Below are the code and all the weights of a small trained network. Each question names an input and a class and asks about switching units off, where a switched-off unit gives its printed mean instead of its output.

import numpy as np


def w(rows, s, z=0):
    codes = np.array(rows[::2]) - 128.0
    scale = np.full(codes.shape[1], s)
    scale[-1] = z or s
    return codes * scale


def f(y):
    return y / 2 * (1 + np.tanh(0.7978845608 * (y + 0.044715 * y**3)))


def log_softmax(a):
    a = a - a.max(-1, keepdims=True)
    return a - np.log(np.exp(a).sum(-1, keepdims=True))


def net(x, mask):
    res = np.array(x, float).reshape(1, 3) / 4 @ E
    y = f(res @ A[0][:, :-1].T + A[0][:, -1])
    res = res + np.where(mask, y, B[0][:, -1]) @ B[0][:, :-1]
    return log_softmax(res[-1] @ U[:, :-1].T + U[:, -1])


A, B = {}, {}
E = w([
[16,118,247,114,217,18,57,176,189,18,171],'x0',
[24,203,29,241,183,113,163,195,101,224,231],'x1',
[182,26,163,175,219,212,253,149,234,102,187],'x2',
],0.0051)
A[0] = w([
[215,72,189,49,84,134,100,56,145,52,63,64],'neuron 0',
[213,127,55,141,35,215,178,91,68,215,84,104],'neuron 1',
[59,116,202,118,181,10,78,184,173,54,152,129],'neuron 2',
[212,48,194,42,87,146,90,49,141,61,56,110],'neuron 3',
[216,66,203,39,75,139,103,35,138,65,40,118],'neuron 4',
[215,142,36,126,35,232,179,74,59,226,73,149],'neuron 5',
[82,116,162,130,165,81,95,171,137,89,135,2],'neuron 6',
[68,238,93,73,53,37,26,103,33,141,74,25],'neuron 7',
[54,185,46,219,186,120,150,192,101,211,219,82],'neuron 8',
[53,114,200,120,177,16,86,173,154,58,147,122],'neuron 9',
[64,212,59,223,167,103,154,187,97,203,219,90],'neuron 10',
[165,16,150,176,233,227,252,170,253,97,205,20],'neuron 11',
[81,234,104,87,48,34,28,107,41,147,83,56],'neuron 12',
[47,131,207,103,180,31,71,172,166,62,144,136],'neuron 13',
],0.0048,0.0023)
B[0] = w([
[65,152,107,70,91,88,176,189,151,118,92,221],'neuron 0',
[152,169,89,143,223,186,68,71,161,59,210,229],'neuron 1',
[151,166,91,140,184,187,73,73,148,85,198,225],'neuron 2',
[51,177,105,60,88,69,187,205,151,117,83,239],'neuron 3',
[53,180,97,58,92,74,182,206,147,114,83,247],'neuron 4',
[150,188,79,143,236,199,57,52,168,50,233,254],'neuron 5',
[142,138,122,140,137,152,113,110,137,120,151,145],'neuron 6',
[204,20,207,209,86,111,140,96,66,218,67,209],'neuron 7',
[49,165,113,39,67,75,187,200,154,102,58,208],'neuron 8',
[157,168,86,148,195,186,79,66,162,81,195,215],'neuron 9',
[54,176,110,47,75,59,198,213,149,98,59,205],'neuron 10',
[230,6,220,228,33,99,124,90,52,253,50,253],'neuron 11',
[206,20,208,221,74,117,142,102,68,228,80,208],'neuron 12',
[159,174,78,149,207,198,71,60,146,80,214,220],'neuron 13',
],0.0061,0.0065)
U = w([
[141,180,87,132,184,211,78,75,150,89,198,244],'0',
[37,167,112,86,107,79,176,226,142,117,102,138],'1',
[201,11,205,177,103,123,131,109,88,180,105,7],'2',
],0.013,0.0015)

Each question gives the input, the list of numbers given to net, and the class t.
The units are the neurons (one row each of A and B). Each row of codes is followed by its name. A weight is (code - 128) times the scale printed after its matrix; where a second scale follows, it is the last column's (A, B and U).
mask holds one flag per neuron, in row order. A switched-off neuron (its flag False) gives its mean, the last column of its row in B, instead of its output. The means were averaged over made-up inputs and are rounded, as every weight is.
A unit's drop is (log p(t) with every unit on - log p(t) with that unit switched off) / (log p(t) with every unit on - log p(t) with every unit switched off).
unit that matters most: the unit with the biggest drop
top k neurons: the k neurons with the biggest drops, biggest first
drop when u is switched off: that unit's drop, to one decimal
input [5,-8,8], class 1: top 2 neurons => [neuron 3; neuron 4]
input [6,-8,6], class 1: unit that matters most => neuron 3
input [-5,8,-4], class 1: top 2 neurons => [neuron 10; neuron 8]
input [-8,-8,-5], class 0: top 2 neurons => [neuron 5; neuron 1]
input [6,-5,-6], class 0: top 4 neurons => [neuron 13; neuron 11; neuron 9; neuron 2]
input [1,-6,-5], class 1: top 2 neurons => [neuron 4; neuron 11]
input [5,-7,0], class 1: top 2 neurons => [neuron 3; neuron 4]
input [6,0,-5], class 0: top 2 neurons => [neuron 11; neuron 13]
input [5,-5,-8], class 2: top 2 neurons => [neuron 7; neuron 12]
input [-3,1,7], class 2: drop when neuron 11 is switched off => 0.1
input [-4,5,-8], class 2: drop when neuron 12 is switched off => 0.3
input [4,-5,7], class 2: drop when neuron 11 is switched off => 5.5
